B:
1: [ -83 -149   32  197  -77  -66   17   26  -72 -182 -115 -162  116  179
  238  137  128   99   15   28]
2: [-180  -74 -132   43   65   30  128  -15  -82   -9 -187   52  204   77
   -3  -14 -129   18   82  187]
3: [ 258  207 -423 -442  -11 -164 -239  223   63  359 -144 -110    6  -96
   15  128 -142  -26   72   38]
4: [ 161  -38  457  224  -52  126  146  -64  123 -184   39   24  -57  180
  186   -5  118  168  -59  -99]
5: [ 125  177   51   51  155 -248 -101   -4   42  109   16  -34 -203   46
  -38  164  113  100  -42   38]
6: [ -60    4   34   65  134  -80   67   37   26    1  -60  129   80   89
 -141    0  -69   25   24  153]
7: [ 122   61    8  -64  119  -93  -53   68  112   90  -72   31  -19   59
  -82   67 -132   12   64   44]
8: [ -33 -141 -364  -63 -344 -111 -263   35 -107  -62 -401 -688  333   21
  591  320  126  243  161 -348]
9: [  90   96  336  199   69   24  164  -78   40  -48   77  149 -136  127
   40  -29  145  138 -113   83]
10: [  65   15 -191  -59 -123 -174 -168   86  -36   28 -135 -301   80   22
  238  217  157  133   15 -107]
11: [106  74  55 -26  55 -48  -1  12  88  53 -37   2  -3  20 -28  53   0  90
   2 -30]
12: [  11   18  -64  -29   -2 -112  -39   96   26   28  -96  -36  126   46
    0   63   12   76   23   23]
13: [ 102   45  -81  -29  -27  -31  -19  -35  -31   38  -30 -149  -83    1
  175  161  148   92  -42  -31]
14: [ -32    4 -153  -17   72 -156  -69   39  -14   45 -127  -98   68   36
   -8  141  -21   44   59   44]
15: [-242 -175  264  272   41  300  462  -74  -73 -223  -42  369  236  203
  -27 -249  -77   21  -32  324]
16: [119  98  53 -26  67   8  94  61  21  81  27 172 -88  85  -9 -22  -2   2
 -57 203]
17: [ 260   74    4 -112   36 -106 -110   67  123   57   86  -89 -167  -18
   -4  191  122   36  -58 -100]
18: [  56   51  100   31  103 -116   38  101   75    3   67  156   -3   68
 -169   17   60   29  -63  112]
19: [  87   36   -9   -3  -10 -119  -79   59   43   25  -92 -115   28   67
   95  120   39  102   23  -37]
20: [  18   25  102  111   70 -103   36   16   19  -39   14   38  -24   91
  -22   70  107   79  -49   68]
21: [  77  -21 -162 -161   -6  -30  -36  152   53   65  -96   -2  128   27
  -18   54 -106  -27   56   63]
22: [ -60 -175 -328 -187   68  -73  -93  190   61   19 -221  -58  290   41
 -133  106 -314 -125  203   80]
23: [  78  -62 -256 -113  -25 -151 -223   99   24   56 -266 -317   95   78
  204  242 -150   24  183  -66]
24: [-217 -130  -68   15  164   71  240  108  -13  -44  -71  360  274  102
 -308 -154 -242 -124   55  367]
25: [111   3 168  74  16 109 131 -61  35 -45  14  41 -84  90 116  27  53  71
 -46  33]
26: [ -26 -142   18   36  -32    5   56  103   41 -128  -49    8  185  100
    0   42    2   19   19   31]
27: [ -13   69  119   76   95  -52  100    5   36   12   -7  145   42   61
 -110  -31   31   89  -39  103]
28: [  52   37   39   96   46  -47    4  -78  -24   10 -102 -113  -91   99
  182  130   38  104   21   25]
29: [ -47  -92 -231 -109   30  -84  -75  129   26   33 -222  -82  236   57
  -25   90 -206  -24  155   56]
30: [ -23   25  219   81   81  138  298   53   32  -25   49  407   84  128
 -155 -216  -56    5  -79  298]
31: [ 110   73  296  189   58  -70   64  -17   58  -59   50   64 -127  152
   61   42  143  131  -79   47]
32: [ 226  380  361  149  153 -135  112  -71   29  157  226  258 -406   63
  -42  -26  318  183 -256  174]
33: [ 194   28  694  425 -145   26  116 -132  107 -284  123 -106 -147  212
  348   57  445  363 -184 -262]
34: [ 126  122  321  113  186   -5  208   31   88   -5  241  395 -207   99
 -241  -85  125    0 -185  247]
35: [ 350  189  616  177  173  143  283  -89  169  -29  374  418 -472  126
 -106  -92  217   53 -268  149]
36: [ -77  -75  -45  -59   -3  142  155    2   37  -24 -120   77  272  -11
  -73  -71 -118   51   51   13]
37: [ 225  112 -299  -49 -246 -460 -552   19  -46   80 -252 -883  -93  -19
  620  579  393  333   60 -497]
38: [ 145   28   20   20  -89 -134 -113   77   32  -18  -55 -193  -18   89
  214  169  158  131  -20  -87]
39: [-162 -148  -24  -54  110  285  373   40   13  -61   -2  420  270   27
 -296 -226 -224 -126    4  309]
40: [ 533  314  373  -92  155  -82  -48   42  279  177  273  174 -481   17
 -115   70  127   64 -166  -50]
41: [  34  -30 -128  -51  104  -24   -6   15   10   52 -121  -32   -8   66
   20  112 -147  -38   89  111]
42: [ 239  -10  137 -129   31  153  109  107  177   14   58  192  -19   62
  -77  -54 -130  -54   -8   60]
43: [   1    7  137   82  174   12  167   21   43  -16   55  268  -37  105
 -185  -49  -53  -32  -38  237]
44: [ -13  -55 -220 -128  -80   17    1   90  -25   30 -154  -87  210    9
   95   55  -45   30   55   29]
45: [165  68  51 -49  41 -86 -57  51 110  47  -8 -41 -47  29  -7 107  28  73
  -4 -59]
46: [ -94  142  137  305  -16 -272    7  -61 -143  -57   10 -102  -65  107
  173  129  448  277 -166   48]
47: [ 30  32 147  98 -20  10 124  16   0 -51  32  90  21  85  52 -14 155 110
 -95  74]
48: [ 205  124  174   16   57  -68   33   62   86   38  122  117 -171   72
  -23   42  143   59 -118   72]
49: [-173 -111 -423 -123  -27  -56  -28   64 -118   30 -226 -159  276  -25
   51  128  -67   -7  102   81]
50: [-30  58  28 126  72 -97  40 -72 -54  -2 -38 -37 -56  60  61 104 135 117
 -43  65]
51: [ 71 -27  58  16  52  50  92  22  40 -24  -8  79 -17  89  10  29 -28  -2
  -8 105]
52: [ 134  211  395   92  267   65  336   24  101   66  332  639 -259   76
 -397 -222   95  -37 -247  392]
53: [-437 -376 -551  -28 -166  -32  -28   90 -199 -175 -421 -346  656   25
  163  154 -110   22  222   -8]
54: [104   6  36   0 -31 -32  -5  76  40  -5 -56 -32  22  98 110  64  27  63
  -1  29]
55: [  35   66   68  -37  195  171  245  -69   43   96    5  311  -57   27
 -173 -116 -183  -46   -7  244]
56: [-169 -175 -125   84 -160  -42   -1   89  -76 -140 -246 -195  370  123
  219   70   25  119   89  -14]
57: [ 53   9 110  46 -27  -8  64  30  47 -47   3  17  61  55  32  24 113 112
 -55 -18]
58: [ -93   49  139   48  247  122  348   -7   24   26  122  524   26   38
 -399 -212  -91  -71  -96  376]
59: [ 331  225  284   43  145  -85  -15  -50  140  107  136   67 -385   68
   15  104  118   95 -105    4]
60: [ -59   11 -234  -58    1  -62   -8   43  -87   81 -184  -73  121   43
  105   75  -50   38   61  131]
61: [-221  -21    0   78  198   98  350   26  -88   -3   39  479  126   83
 -311 -201  -92  -95  -69  477]
62: [-308  -77   88  218   94  113  346  -59 -117 -111  -80  305  253  120
 -123 -183  -31   52  -27  317]
63: [   6   51 -185 -141  107   -3   39   16   10  136 -102   60   60  -31
  -99   27 -138  -14   54  119]
64: [  93  150  166    0  232  -61  173  106   83   86  221  457 -148   52
 -372 -104   40  -67 -157  330]
65: [  15  -28  136  132 -146    8   15  -33   10  -99 -173 -197  160  114
  296   60   97  233   31 -148]
66: [ 152   -1  -89  -80  -92 -144 -162  139   55   12  -85 -215   49   54
  162  185   82   82   23 -103]
67: [  24   22  -26   45   64 -145  -74   20   17   28 -137 -106   16   95
   66  131  -33   80   67   23]
68: [  50  -55 -359 -199 -191  -52 -165   95  -40   57 -251 -372  217  -28
  302  200    9   94  104 -152]
69: [ 292  142  765  431   87    9  209 -146  112 -191  349  197 -494  230
  123   31  447  200 -298   23]
70: [-123   72   92  213  299 -221  127    4  -55  -10  139  297 -150  108
 -313   40  131  -27 -122  362]
71: [   1  -12  -85  -98  147  -54   76  130   63   33   69  224   63   -2
 -304    1  -47  -89  -34  187]
72: [ 75 -22  59  31 -38 -58  -5  80  45 -55 -24 -40  54  90  72  77  87  78
 -20  -7]

[ -71   49 -117  120   80   50  158   13  109   10  160  376  134 -206
  350 -199  -72  -23  -28   10  -55  228  136  144  -63  186  116  -86
  -16  -29] : 14
[-236 -148  -13 -134 -185  -44   90  -21  -18  107  -56 -114  148  251
 -344  -60  146  363  471 -106   23   40   56  101  -38   -5 -174  106
    0 -198] : 58
[  55 -184    8  -80 -128  -33 -104   16 -187  121  -36 -269  183  121
 -163    7  -47  262  219  -33  231 -117  -26   11  135 -139 -144   58
 -234   16] : 40
[-148    7 -114   -4  -62   60   78    4   91   17   86  138  153    3
   54 -246  -28  182   78  -67  -43  135  100  -10    7  198  -90  -46
    6 -100] : 9
[ -54    0 -148   92   30   80  150  -13  128  -67  207  291  167 -149
  246 -265  -85   80   33  -46  -17  144   95   10    8  162   54  -35
  -45  -82] : 7
[-161  -39  -64  -79 -135   47   -3   13   25   68    1  -80  202  133
 -131 -182    9  278  202 -109  -23   18   74  -11   39  146 -186    5
  -24 -109] : 32
[  39    5  -78  149   71  101   51   -3   79  -19  197  222  153 -190
  318 -220 -141   22  -42  -52  -22  109   78  142   60  184   94  -71
 -109  -55] : 29
[ 117   16   30  184   18   70   -3   72 -127  158  129  -48  -62 -274
  236  -56 -136  -32 -242  -66  -48  117   11  223   85   60  167 -141
 -148  138] : 8
[-100  -25 -140   59   21   27  167  -33  120  -43  172  358   89  -93
  194 -253  -53  102   40    5   37  243   99   34  -15  154   20  -53
   -9 -117] : 33
[  -3 -165   74 -123  -85 -101 -160   87 -211  160 -162 -314  163  133
 -200   93   -7  166  119   25  213  -53   24   81  104 -140 -159   50
 -190   98] : 10
[  10  -95   41  -74  -48 -118  -56  203 -232   92 -100 -356  -20 -112
 -157   82  -24   -1 -289   32  142   48    9 -128  117 -219  -32    6
 -141  345] : 41
[ -73  -84  -86  -52 -161   57   25   -6  -32   60   61 -133  190   90
 -128 -162  -17  311  234 -123   42  -51   17  -70   72   37 -141   30
 -101  -80] : 67
[ 114    7  -71  191   11   68  101  -25  -92  168  197  233  -19 -250
  370 -108 -142   31  -69    4   49  175   26  218    8   66  171 -163
 -150   33] : 36
[-359  -69  -34 -161 -175   -7  136   64   90   27  -79 -194  279  219
 -391  -98  212  313  469 -192 -179  -24  125   23  -89   67 -171  172
   92 -157] : 28
[ 204  -78   93  238   93   36  -30   48 -125   74  183  -24 -159 -306
  235  -40 -174  -79 -300  -49   43  161  -33  311  171    5  234 -107
 -210   89] : 26
[-184 -212  114 -157  -72  -77  -90   47  -13   44 -173 -296  367  298
 -373   65  141  254  548 -108   33 -134   93  260   21  -40 -178  235
  -94 -178] : 48
[-144 -168  -58  -95 -170    5   63  -54   12   17   47  -77  156  210
 -269 -159   52  386  397 -117   92    4   15   -7   56   15 -178   95
  -63 -221] : 22
[  56 -122   65  -52  -64  -86 -137  115 -239  150  -84 -291  -26  -17
 -119   49  -71   87 -183   35  201   57  -14    8  155 -133  -86  -43
 -182  199] : 44
[-193   -1  -90   34  118   -1  121   25  230 -127  100  393  163  -81
  191 -259  -23  -10  -23   18  -46  291  181  102  -31  249    9  -12
   62 -127] : 21
[  71  -65   68   39  -28    3 -134  100 -157  117   -1 -246  -11  -90
  -10  -34 -110   53 -216  -46   64   49   -2   96  169    7  -21  -71
 -163  135] : 69
[  48 -127  -54  -23 -165   24  -26  -38 -163  157   59 -129   80   71
  -70  -89  -75  306  173  -50  186  -22  -40   -4  111  -50 -117  -37
 -189  -35] : 45
[  -4 -165   33  -87 -119  -14 -150   -1 -122  116  -59 -234  195  188
 -180  -45  -43  286  238  -52  177  -76    4   83  139  -12 -198   40
 -184  -79] : 72
[-150 -182   15 -124 -145  -55   69   32  -78   89  -78 -254  299  188
 -317   64  148  290  552 -115   41 -139   52  120  -37 -152  -92  205
 -102  -91] : 5
[ -61 -223  123 -157    2 -169 -136  146 -143   33 -211 -351  262  137
 -287  164   67   73  190   28  191  -88   68  117   82 -220 -115  197
 -174  103] : 38
[  -4 -170   67 -111 -100  -47 -193   30 -155  141 -120 -277  207  200
 -195   13  -34  245  212  -20  196  -79   17  115  135  -40 -207   45
 -193  -32] : 34
[ 191  -59  132  311  175  -61  157  142 -183   88  194   37 -374 -541
  284  112  -92 -303 -502   10  -17  326  -23  384   60 -171  484 -101
 -153  285] : 17
[  18   -3   47   65  -19   73 -145   46  -58  144   16  -99   92  -37
   98 -117 -118   89  -86  -74  -28   61   54  213  118  193  -53 -112
 -116   -5] : 61
[ 211 -171   74  144   34  -91   42  101 -252   43  144 -156 -329 -317
   26   49 -125  -65 -436   29  221  205 -104   50  201 -270  216  -58
 -228  260] : 18
[-124  -74 -118   -7  -84   31  121  -49   74  -14  135  173   70   39
  -17 -250  -21  249  145  -56   56  167   50  -24   33  121  -86  -20
  -18 -167] : 12
[ -35 -147   51 -117 -116  -71 -112   59 -189  185 -140 -283  201  154
 -195   77   19  214  240  -11  161  -75   32  110   59 -111 -154   57
 -169   40] : 46
[ 140  -68   38  133    0   73  -96   25  -98   79  129 -102    3 -139
  131 -111 -167   76 -143  -81   57   45  -21  170  186   71   48  -87
 -200   24] : 24
[-160   -1  -65   78  189  -20  119   25  234 -126  105  491  155 -135
  298 -225  -40  -96  -53   68  -28  340  200  211  -49  253   76  -25
   50 -123] : 64
[ -84   60 -116   77   -1   58  121   18   44   88  111  254  117 -143
  260 -185  -60   54  -14  -11  -55  190  118   96  -54  178   44 -113
  -15   -5] : 63
[ 151 -162   16   36  -39 -107   38  129 -274   58   70 -249 -203 -230
  -72   58  -87    9 -344   37  248  108  -86 -126  172 -321  103  -17
 -220  315] : 6
